Below are the code and all the weights of a small trained network. Each question names an input and a class and asks about switching units off, where a switched-off unit gives its printed mean instead of its output.

import numpy as np


def w(rows, s, z=0):
    codes = np.array(rows[::2]) - 128.0
    scale = np.full(codes.shape[1], s)
    scale[-1] = z or s
    return codes * scale


def f(y):
    return y / 2 * (1 + np.tanh(0.7978845608 * (y + 0.044715 * y**3)))


def log_softmax(a):
    a = a - a.max(-1, keepdims=True)
    return a - np.log(np.exp(a).sum(-1, keepdims=True))


def net(x, mask):
    res = np.array(x, float).reshape(1, 7) / 4 @ E
    y = f(res @ A[0][:, :-1].T + A[0][:, -1])
    res = res + np.where(mask, y, B[0][:, -1]) @ B[0][:, :-1]
    return log_softmax(res[-1] @ U[:, :-1].T + U[:, -1])


A, B = {}, {}
E = w([
[129,128,128,127,130,129,128,128,129],'x0',
[131,3,161,131,124,146,146,148,127],'x1',
[128,128,128,129,127,128,128,128,128],'x2',
[130,128,128,128,129,131,128,128,127],'x3',
[131,129,65,152,127,131,230,125,172],'x4',
[129,130,81,129,132,140,105,249,136],'x5',
[127,128,128,130,128,129,128,128,128],'x6',
],0.014)
A[0] = w([
[120,114,110,128,136,130,94,238,128,31],'neuron 1',
[128,192,42,130,135,132,176,202,151,122],'neuron 2',
[127,14,136,134,122,130,160,162,133,174],'neuron 3',
[114,138,149,135,128,118,149,80,136,183],'neuron 4',
[125,42,135,133,127,133,157,157,127,7],'neuron 5',
[128,98,143,136,121,115,104,117,142,149],'neuron 6',
[110,162,102,147,122,123,162,144,134,120],'neuron 7',
[128,143,139,126,133,124,145,75,128,123],'neuron 8',
[136,149,157,124,133,131,69,151,119,90],'neuron 9',
[126,106,86,137,127,123,234,107,146,35],'neuron 10',
[125,122,125,122,128,125,133,124,137,116],'neuron 11',
[118,107,83,137,133,120,249,108,152,171],'neuron 12',
[119,139,138,138,127,123,149,93,129,173],'neuron 13',
[125,113,122,130,130,131,109,170,123,171],'neuron 14',
[121,47,192,123,129,135,104,83,119,157],'neuron 15',
[147,138,130,118,123,148,145,66,137,85],'neuron 16',
[131,108,142,133,138,116,112,109,135,151],'neuron 17',
[127,113,103,123,119,121,87,243,133,163],'neuron 18',
[117,142,119,123,116,128,138,139,134,134],'neuron 19',
[124,223,122,122,128,118,98,97,125,177],'neuron 20',
[132,136,126,123,118,136,127,120,125,117],'neuron 21',
[125,137,156,127,132,126,55,137,121,207],'neuron 22',
],0.019,0.014)
B[0] = w([
[135,102,131,82,103,119,55,83,128,194],'neuron 1',
[130,121,133,130,126,129,252,120,128,243],'neuron 2',
[142,99,129,79,99,124,94,70,125,248],'neuron 3',
[133,115,133,100,112,126,118,113,121,188],'neuron 4',
[114,168,123,174,159,138,81,183,129,173],'neuron 5',
[124,124,132,132,131,132,162,120,135,157],'neuron 6',
[133,129,128,133,128,135,178,130,129,172],'neuron 7',
[124,131,124,129,125,123,85,130,126,169],'neuron 8',
[122,135,129,147,131,128,77,151,130,161],'neuron 9',
[137,101,134,81,101,114,42,89,123,200],'neuron 10',
[137,129,124,127,122,120,122,136,122,128],'neuron 11',
[112,164,128,177,158,135,84,183,129,253],'neuron 12',
[135,119,124,113,128,130,116,107,139,173],'neuron 13',
[127,134,132,145,139,127,132,156,124,177],'neuron 14',
[132,133,124,127,126,123,233,129,131,226],'neuron 15',
[126,127,127,143,135,137,90,153,127,163],'neuron 16',
[127,119,115,130,125,126,157,118,119,153],'neuron 17',
[114,163,128,175,152,131,88,169,129,238],'neuron 18',
[146,117,112,138,137,139,141,127,120,143],'neuron 19',
[123,126,132,141,134,128,27,147,128,214],'neuron 20',
[131,131,123,116,122,119,124,138,133,127],'neuron 21',
[138,108,121,95,113,127,116,89,131,199],'neuron 22',
],0.031,0.024)
U = w([
[138,85,135,65,88,117,93,94,118,117],'0',
[111,159,130,168,155,136,99,203,124,48],'1',
[137,118,127,131,122,130,255,142,128,251],'2',
],0.012,0.0019)

Each question gives the input, the list of numbers given to net, and the class t.
The units are the neurons (one row each of A and B). Each row of codes is followed by its name. A weight is (code - 128) times the scale printed after its matrix; where a second scale follows, it is the last column's (A, B and U).
mask holds one flag per neuron, in row order. A switched-off neuron (its flag False) gives its mean, the last column of its row in B, instead of its output. The means were averaged over made-up inputs and are rounded, as every weight is.
A unit's drop is (log p(t) with every unit on - log p(t) with that unit switched off) / (log p(t) with every unit on - log p(t) with every unit switched off).
The circuit of an input: a set's keep is (log p(t) with only the set's units on - log p(t) with every unit switched off) / (log p(t) with every unit on - log p(t) with every unit switched off). Starting from the 12 units with the biggest drops (on a tie, the unit counted first), units are removed one at a time, each time the one whose removal leaves the highest keep (on an exact tie, the one counted first), for as long as the keep stays at least 0.8.
units of the circuit, in order: the units of the circuit, biggest drop first
unit that matters most: the unit with the biggest drop
k most important neurons: the k neurons with the biggest drops, biggest first
drop when u is switched off: that unit's drop, to one decimal
input [5,-4,-1,-4,1,4,-1], class 2: units of the circuit, in order => [neuron 2]
input [1,-4,-8,8,4,-8,-4], class 1: 2 most important neurons => [neuron 3; neuron 12]
input [-6,6,3,-8,0,7,-1], class 0: 3 most important neurons => [neuron 3; neuron 1; neuron 12]
input [0,8,1,5,6,1,2], class 1: 3 most important neurons => [neuron 12; neuron 5; neuron 1]
input [-5,3,-7,-7,-8,0,-4], class 2: 3 most important neurons => [neuron 15; neuron 10; neuron 20]
input [-2,1,2,6,-4,4,7], class 0: 3 most important neurons => [neuron 12; neuron 1; neuron 22]
input [0,-5,-4,-7,2,-5,7], class 1: 2 most important neurons => [neuron 3; neuron 1]
input [7,-7,6,0,8,-6,7], class 1: 2 most important neurons => [neuron 12; neuron 3]
input [4,4,1,-2,0,8,3], class 0: 2 most important neurons => [neuron 1; neuron 3]
input [3,-1,-3,7,3,-1,3], class 1: 2 most important neurons => [neuron 3; neuron 15]
input [8,-5,8,-2,1,-3,8], class 1: 2 most important neurons => [neuron 3; neuron 10]
input [7,-6,5,-3,2,-8,-2], class 1: 3 most important neurons => [neuron 3; neuron 1; neuron 22]
input [-8,3,7,-6,-7,-3,-5], class 2: drop when neuron 15 is switched off => 0.5
input [-7,-3,0,3,4,-4,0], class 1: drop when neuron 12 is switched off => 1.2
input [-7,4,4,-6,-1,-7,7], class 2: drop when neuron 15 is switched off => 0.8
input [-4,-4,-3,7,8,-7,-5], class 1: unit that matters most => neuron 12
